Each row has a hidden value; after the row comes its grade, the name of the range that the value falls in. Each part has its own.
-157; 222; 200; -127; -74; -233; 11; -10; 237; -31; -99; 53; 238; -210; -2; 331; 222; -164; -391; -84; 147; 168; -29; -157; -63; 58; -379; -12; -32; 294; -269; 80; -305; 113; 137; -3; -150; -262; 173; 176; -270; 27; -183; -262; 109; -129; 126; 27; 83; 157; -41; -400
SL
-83; 94; -29; -20; 98; 341; -99; 68; 175; 53; 4; -224; 104; 80; 269; -134; -269; 93; 277; -281; -187; 97; -37; 88; -35; -86; 100; 123; 39; -141; -9; 43; 329; 13; -133; 415; -243; -149; -257; -222; 0; -264; -16; 97; -223; 146; -156; -226; -398; 29; -82; 3
Lj
-139; 22; 74; 7; 190; 310; 32; -59; -81; -23; 22; 34; -69; -102; 362; -177; -77; 95; 146; -294; -47; 269; -12; -20; 127; 47; 95; 140; 124; 79; 134; -45; 63; 28; 60; 33; -364; -172; 112; -134; 294; -212; -52; -43; -190; 404; 1; 126; -26; 143; -248; -94
Lj
73; -150; -177; 136; 21; 351; -92; 73; -67; -12; 285; -155; -42; 59; 239; -298; -308; 60; 285; -198; -170; 144; -121; -25; 78; 58; 149; 49; 167; 15; -37; -112; 209; -82; -193; 316; -279; -253; -323; -309; 98; -75; -146; 48; -162; 119; -86; -72; -209; -15; -257; 106
Rf
-156; -151; 71; 91; 20; 222; 62; -1; 281; 248; -188; 77; -56; -124; -104; 195; -79; 0; -108; -129; -140; -371; -221; 83; -182; -218; -171; -30; 246; 201; -214; -13; 19; 270; -61; 149; 135; -265; 215; 205; -60; 170; 179; 97; -171; -244; -320; -143; -293; -67; -16; -125
Jr
-120; 100; 180; -178; -169; -29; -21; -106; 29; -37; -432; 74; -100; -100; -73; 310; 178; 102; -372; -288; 251; 230; 81; -184; 4; 224; -279; -113; -73; 74; -122; -178; -54; 165; 86; -87; -155; 128; 340; 222; -187; -85; -137; -310; -10; 103; 313; 147; -8; 176; -132; -308
Rf
134; 148; -118; 141; 1; -70; 4; -196; -317; 64; -136; -40; 48; 148; 65; -42; 22; 24; -80; 110; 199; -242; 218; 197; 98; 16; -27; -245; 49; -142; -249; 10; 268; 126; -32; -196; 43; 144; -173; 157; -166; 237; 110; -94; -155; -250; 72; -175; 90; -87; 68; 30
Lj
200; 137; 8; 91; 88; -256; -12; 197; -85; 74; -45; -332; 260; 321; -7; -149; -67; -115; 33; 132; 416; -44; 413; 460; -21; -131; -320; -175; -170; -591; -404; 214; 206; -168; 63; 59; 253; -224; -300; -198; -149; 310; -77; -65; 76; 70; 103; -73; -139; 108; 17; -320
FP
491; 214; -309; 199; -432; 18; -58; -66; -2; 47; -292; -130; 74; 96; -145; 281; 72; 216; -432; 110; 278; -3; 126; 126; 95; 65; -53; -308; -156; -74; -513; -71; 303; 245; -78; 120; 24; 145; -63; 99; -311; 496; 49; -122; -145; -400; -46; -298; 46; -173; 157; -145
SL
-99; -205; -28; 180; 287; 260; 130; -139; -180; 261; -229; 69; -261; 10; 39; -93; -68; 56; 106; -70; -38; -523; -14; 267; -29; -185; -21; -154; 413; -9; -60; -114; 236; 261; 8; -71; 190; -60; 247; 182; 144; 240; 278; 125; -227; -173; -249; -79; -151; -90; -62; 56
Rf
-185; -336; 60; 84; 99; -71; 15; -36; -184; 180; 76; 153; -66; 5; 41; -161; -104; -141; -15; -32; 46; -346; 34; 257; -63; -132; -262; -218; 191; -94; -277; -55; 78; 152; -65; -331; 253; -351; -143; 161; -6; 184; 67; 15; -70; -97; 1; 26; -127; -42; -143; -99
FP
21; 25; -112; 70; 64; 357; 172; -55; -18; 48; -143; 24; -163; -63; 223; 22; 32; 82; -26; -349; 119; 243; 71; -111; 195; -21; 135; 243; 152; -34; 183; -66; 12; 111; 122; 157; -135; 24; 256; -219; 94; -141; 109; -27; -291; 139; -2; 122; -99; 181; -217; -67
Jr
-316; -303; -15; 48; 229; -95; 119; -129; -30; 139; 178; 182; -20; -250; 48; 98; 28; -307; 117; -190; 31; -309; -97; 69; -107; -182; -159; 19; 422; 3; -112; 183; -170; 239; 12; -90; 122; -611; -25; 193; -138; -8; 137; 126; -92; -333; -48; -228; -153; 105; -93; -70
Lj
-35; -69; 31; 21; -131; 412; 68; -143; 12; -25; -73; 14; -120; -85; 48; 157; 15; 44; 47; -343; 69; 266; -23; -164; -9; 110; 192; 239; 141; -92; 197; -57; -25; 52; 21; 38; -228; -48; 138; 5; -29; -209; 21; 22; -208; 177; 112; 61; -205; 232; -222; -99
Md
-170; 50; 164; -42; -241; -48; 237; 50; 38; 50; -124; -90; 147; 223; 164; 2; 120; -78; -414; -48; 125; 161; 58; -22; -87; 225; -191; 42; -112; 37; -192; -16; -133; 77; 3; 11; -60; 20; 62; -18; -294; -35; -349; -184; -44; 24; 310; 386; 95; 259; -76; -286
SL
178; -152; -15; 125; 59; -147; 125; -172; -84; 149; -192; 98; -170; -23; -404; 104; -149; 37; 92; -13; 268; -455; 150; 219; -93; -125; -428; -184; -41; -442; -31; -56; -7; 122; -31; -261; 451; -251; 145; 115; -35; 507; 178; -127; -160; -41; -69; -206; -236; -23; -92; -177
Rf
-97; -113; -155; -13; 221; 132; -182; 287; -24; 96; -91; -423; -62; 277; 243; -333; -353; 38; 358; -240; -135; -42; 91; 323; 1; -77; 35; -174; 231; -183; -383; -97; 592; 76; -165; 673; -81; -98; -330; -302; -47; -192; -30; 214; -30; -74; -107; -307; -438; -70; -18; -15
Rf
90; 210; 122; 236; 233; 211; -56; -20; -128; 16; -104; -121; -40; -5; -102; 18; 37; -48; -12; 153; 4; -215; -108; -201; 80; 46; -6; -69; 427; 616; -144; -83; -112; -214; 93; 171; -239; 213; 271; 143; 72; 257; 39; -163; 72; -153; -126; 111; 175; -50; -128; 48
Md
-171; -170; 96; -79; -358; -140; 171; -25; -35; -45; -101; -9; 1; 27; -26; 234; 197; -143; -356; -183; 284; 292; 57; -68; -116; 312; -141; -2; 8; -61; -258; -5; -211; 186; 23; -31; -93; -193; 118; 139; -373; -69; -309; -89; 57; -61; 452; 206; 56; 336; -85; -392
Jr
18; -101; -199; 251; -11; 260; 152; -417; -314; 176; -19; 102; -162; 82; -98; 42; -85; -41; 133; 33; -53; -623; -62; -58; -17; -28; 219; -5; 376; -27; 140; -56; 121; 177; -182; -202; 135; 218; -132; 269; -281; 159; 290; 65; -373; -531; -74; -227; -108; -115; -11; 400
Jr
-608; -108; 268; -288; 15; 139; -60; -5; 161; 126; -183; -62; -5; 49; 309; 43; -231; -57; 216; -520; -147; 155; -19; 54; -132; -58; 137; 294; 33; -215; -23; 40; 207; 221; -137; 100; -173; -50; -227; 62; -148; -652; -12; 138; -91; 274; 203; -21; -516; 180; -171; -118
Pr
166; 284; -136; 33; 87; -60; -253; -123; -332; -23; -339; -255; 0; 172; -12; 47; 23; 82; 50; 21; 253; -144; 305; 182; 122; 61; 27; -385; 144; -152; -370; -51; 512; 64; -5; 104; -116; 347; -190; 188; -247; 85; 135; -75; 2; -305; 115; -396; -38; -123; 137; 39
Rf
66; 214; 84; 63; -87; 406; 40; -64; 105; -9; 10; 19; 55; -45; 303; -120; -133; 263; -94; -122; -163; 301; -152; -126; 109; 123; 55; 162; -155; 255; 120; -152; 12; -8; -40; 18; -426; -29; 104; -165; 266; 38; -218; -215; -225; 450; -111; 246; 58; 17; -251; -93
Lj
-152; 71; 15; -2; 119; -75; 498; -180; -248; 161; -160; -185; -177; 312; 166; -174; -177; 52; 216; -26; 150; -105; 105; 116; 33; 192; 67; 341; -69; -379; 331; -66; -133; 119; -5; 10; 3; 114; 213; -260; -54; 192; -379; -141; -51; 288; 217; 354; 61; 238; -210; -46
FP
-116; 48; -8; 112; -90; -190; 302; -84; -287; 13; 136; -117; 126; 235; 174; -75; 102; -226; -159; 101; 244; 14; 61; -94; 37; 268; 9; 118; 97; 43; -119; 158; -269; -52; -20; -24; -136; -6; -116; -37; -342; 70; -367; -166; 10; -146; 399; 307; 317; 266; -97; -22
SL
-218; 46; -56; -78; -36; -384; 444; -168; -217; 96; -174; -27; -122; 163; 106; 54; -34; -94; -49; -139; 327; 20; 172; -39; 120; 190; -70; 277; -107; -272; 83; 42; -267; 242; 14; -32; 62; 64; 130; -154; -311; 37; -271; -204; -46; 16; 416; 227; 129; 271; -129; -133
Jr
255; 384; -58; 190; -76; 507; -326; -20; 94; -102; 184; -320; 372; 58; 121; 83; -94; 25; 230; -34; 7; 210; -21; -99; 14; -47; 358; 135; 97; -17; -98; 301; 271; -358; -104; 346; -501; 4; -512; -38; -139; -162; 72; 63; -161; 7; -112; -343; -220; 22; -10; 154
Md
-226; -80; 98; -102; -54; -17; 80; -146; 162; 177; -220; 196; -42; -150; 101; 76; -59; 73; -216; -108; -241; -233; -100; 237; -139; -78; -255; -170; -3; 132; -211; -257; 148; 562; -39; -201; 111; -248; 184; 245; -17; 159; 54; -6; -147; -162; -218; -146; -162; -149; 20; -301
Lj
-21; 163; -157; -107; 160; 175; 25; 48; 214; 24; -85; -41; -86; -180; 326; -25; -148; 62; 92; -374; -189; 318; 10; -62; 228; -129; 56; 249; 65; 146; 86; -266; 118; 296; 108; 363; -168; -93; 144; -387; 121; -174; 90; -20; -147; 35; -243; -148; -259; -39; -190; -193
Md
-313; 85; 261; -16; 354; -129; 2; -94; 84; 147; 129; 99; 177; -144; 2; 26; -106; -242; 159; -12; -8; -375; -93; -28; -104; -232; -339; 108; 148; 91; 21; 199; -262; -106; 18; -193; 54; -364; -86; 143; -61; 72; 0; -162; 17; 7; -89; -13; -139; 44; -178; -28
FP
26; -85; 100; 89; -27; -49; -4; -329; 14; 57; 62; 244; -57; -332; -332; 342; -73; -112; 117; -37; 69; -270; -121; -94; -91; -100; -139; 79; 121; 9; 47; -8; -268; 126; -23; -414; 103; -336; 62; 348; -48; 325; 185; -100; -30; -104; -82; -240; -154; -48; -198; -115
Pr
128; 294; -37; -51; -11; 392; -54; -32; 324; -22; -26; -96; 46; -159; 191; 80; -154; 114; 88; -259; -273; 337; -97; -188; 109; -65; 139; 327; -24; 190; 210; -277; 67; 109; 45; 273; -275; 14; 71; -280; 92; -95; 36; -81; -141; 117; -285; -117; -301; -56; -235; -142
Pr
18; 55; -46; 107; 81; 537; 162; 104; 152; 188; -171; -212; -110; 206; 260; -165; -232; 131; 125; -254; -177; 59; -26; -3; 87; -127; 232; 348; 115; -21; 176; -180; 198; 34; -29; 393; -37; 222; 93; -379; 120; -102; 79; 64; -277; 174; -210; 176; -343; 39; -245; 37
Pr
42; 90; 67; 174; 38; -69; 162; -87; -30; -7; 222; -69; 178; -20; -143; 115; 68; -284; 5; 140; 154; -137; -57; -170; -77; 56; -134; 146; 203; 142; -12; 185; -411; -193; 49; 11; -46; -255; -3; 38; -238; 239; -142; -140; 43; -206; 67; 54; 99; 184; -122; -82
Jr
115; 169; -43; 134; -39; 319; -166; -217; 140; 74; -187; 364; -5; -484; 85; 340; 200; 178; -436; -109; -48; -30; -189; -121; 164; -176; -71; -190; 190; 600; -247; -115; 61; 334; 112; -225; -219; -119; 314; 381; 169; 240; 341; -136; -245; -220; -363; -196; 108; -239; -39; -97
SL
-484; -44; 264; -134; 50; -261; 222; -25; -101; 91; 24; -196; 181; 307; 138; -118; -12; -321; 17; 16; 4; -213; 44; 95; -271; 183; -186; 51; 112; -114; -123; 104; -125; 31; -81; 4; 12; -104; -190; 100; -455; -168; -387; -50; 108; -143; 363; 194; -51; 277; -30; -135
Rf
-25; -263; -55; 183; 41; -7; -46; -219; -113; 127; -27; 262; -219; -297; -280; 261; -97; -52; 76; -115; 141; -377; -138; -43; 13; -141; -110; -102; 314; 114; -196; 44; -107; 181; -78; -203; 101; -315; 78; 350; -10; 287; 283; -1; -110; -230; -95; -272; -107; -100; -130; 23
Md
261; 392; -142; 37; -64; -128; -229; -56; -54; -117; -42; -300; 246; 61; -39; 153; -69; 2; 135; 38; 229; 129; 209; 93; 76; 40; 39; -105; -80; -199; -319; 169; 253; -50; -33; 248; -242; -15; -357; -13; -280; 92; -4; -67; 33; -163; 56; -490; -83; -33; 120; -111
Jr
-155; -121; 60; 49; -97; -90; 547; -41; -147; 96; 40; -160; -1; 292; 140; -70; 33; -217; -3; -54; 275; 120; 161; 107; -77; 185; 47; 397; -6; -420; 148; 115; -316; 60; 71; -18; 104; -156; 108; -236; -225; 54; -338; -1; -31; 147; 369; 426; 43; 453; -184; -266
Md
-197; -26; 181; -282; -8; -510; 245; -141; -37; -68; -118; 8; -47; -81; -222; 258; 145; -273; -55; -194; 391; 154; 241; -74; -122; 215; -482; 110; -100; -395; 137; -103; -438; 132; 195; -218; 179; -295; 264; 4; -380; 43; -326; -292; 224; 41; 462; 127; -88; 389; -212; -510
FP
76; 477; 96; -169; 108; -288; -134; 65; 274; -23; -48; -332; 412; 161; -32; -4; -295; -34; 273; -39; 77; 11; 262; 191; -96; -136; -375; 52; -430; -511; -81; 183; 172; -139; -67; 239; 43; -172; -432; -260; -266; -8; -98; -193; -19; 142; -29; -412; -414; 29; 45; -257
Lj
41; 321; -27; -100; 42; 68; -310; 27; 227; -81; -69; -219; 264; -90; 68; 185; -114; 22; 195; -260; 74; 223; 114; 44; -4; -116; -35; 2; -65; -204; -201; 209; 291; -26; -32; 366; -279; -197; -326; -48; -185; -248; 96; 6; -85; 7; -60; -534; -373; 28; 54; -150
SL
19; -168; 44; 142; -1; -52; 114; -22; -116; 244; -155; -48; -60; 199; -109; -83; -177; 44; 6; 94; 179; -400; 105; 408; -115; -110; -234; -177; -30; -370; -265; -3; 160; 123; -88; -186; 319; -189; -33; 89; -21; 455; -9; -4; -67; 40; -45; 24; -154; -38; -53; -157
FP
-59; 54; -52; 132; 356; 123; 68; -271; -95; 119; -59; 158; -173; -249; -103; 142; -10; -136; 175; -74; -69; -452; -93; -183; 89; -192; -16; 83; 489; 326; 168; -94; -136; 131; 92; -54; 59; 6; 244; 173; -17; 140; 357; -47; -151; -396; -253; -221; -90; -98; -130; 152
Md
-158; 0; 20; 153; 378; 315; 245; -214; -1; 213; -29; 57; -53; -117; 158; -18; 22; -81; 181; -36; -182; -435; -119; 137; -83; -218; 74; 133; 457; 125; 195; 27; -5; 225; 105; -5; 33; -217; 284; 115; 111; 147; 222; 146; -231; -219; -368; -114; -108; 10; -53; 35
Lj
-138; 176; 73; -183; 305; 225; 107; -294; -17; -22; -295; -7; -264; -103; -32; 79; -153; 54; 449; -427; -59; 4; 151; -169; 49; -5; 55; 325; 125; -246; 616; -249; 40; 121; 116; 61; -58; 215; 308; -119; 17; -326; 223; -73; -241; 184; -13; -171; -421; 152; -209; -38
Md
30; -212; -222; 122; -201; 134; 260; -83; -282; 32; -30; -29; -235; 113; 172; -48; 65; 32; -196; -175; 181; 170; -4; -117; 138; 297; 125; 38; 184; 14; -52; -185; -40; 182; -45; 85; -135; 30; 117; -121; -150; 71; -256; -87; -128; -95; 285; 269; 156; 176; -223; -5
Rf
140; -102; 4; 118; -204; -21; -102; -26; -151; -194; 139; 4; -11; -191; -130; 148; 227; -116; -311; 42; 118; 220; -140; -248; -9; 373; -171; -301; 302; 542; -387; -187; -224; -11; 42; 31; -347; -271; 155; 224; -135; 236; -297; -200; 193; -256; 189; 53; 301; 78; -148; -251
Lj
80; 80; -184; 9; 216; -122; -66; 56; -51; -51; 216; -334; 163; 73; 111; -112; -209; -157; 481; -139; 148; 95; 196; 206; 14; -72; -8; 73; 72; -484; -92; 214; 177; -82; -34; 375; -84; -426; -424; -315; -160; -53; -73; 88; 13; -32; 22; -441; -299; 120; -54; -97
Rf
313; 391; -184; 72; -138; 99; -200; 185; 147; 18; -35; -390; 365; 207; 214; -1; -9; 44; -184; 74; 99; 206; 158; 185; 80; -69; -8; -123; -122; -99; -452; 42; 382; -37; -14; 382; -152; 15; -388; -218; -261; 159; -116; -63; 9; -206; -108; -220; -123; -92; 69; -144
FP
-154; -33; 40; -101; 1; -15; 150; -159; -276; -9; -226; -32; -217; 84; 30; 43; 131; -65; -108; -193; 203; 74; 142; -153; 54; 272; -63; 5; 185; -38; 100; -273; -70; 115; 94; -88; -63; 222; 235; 44; -238; -85; -189; -197; 25; -56; 369; 255; 31; 215; -211; -102
FP
223; 296; -164; 109; 15; -216; 260; 41; -99; 126; -58; -462; 262; 537; 46; -157; -130; -182; 137; 204; 235; -205; 425; 358; -13; -87; -21; 128; -148; -646; -104; 137; 198; -33; -5; 214; 349; 166; -374; -357; -441; 234; -28; 12; -74; -280; 75; -144; -193; 95; 110; -103
Md
-28; 81; -28; -101; -117; -346; 154; -116; -17; 171; -354; -131; 78; 280; -116; 96; -93; -18; -78; -24; 232; -324; 328; 370; -145; -50; -326; -156; -259; -644; -219; 10; 256; 316; -87; -94; 423; 36; -167; 65; -458; 179; 28; -71; -133; -244; 149; -262; -291; 25; 148; -230
Lj
-24; 31; -145; -75; -270; 141; 7; -347; -91; -97; 132; 100; -117; -181; 139; 98; -172; 156; 82; -235; -149; 250; -225; -315; 91; 329; 190; 167; -57; 123; 208; -265; -48; 237; -202; -73; -460; -74; -112; 1; -122; -56; -308; -193; -133; 64; 133; -86; 1; -16; -254; 74
Rf
-258; -5; 377; -86; -85; -216; 189; -173; -221; -132; 180; -100; 213; 221; -147; 14; 103; -434; 81; 18; 246; 24; 206; -156; -259; 313; -184; 184; 31; -292; 179; 141; -406; -302; 31; -334; 6; -62; -193; 140; -471; -223; -301; -180; 92; 58; 604; 281; -30; 481; -168; -207
Md
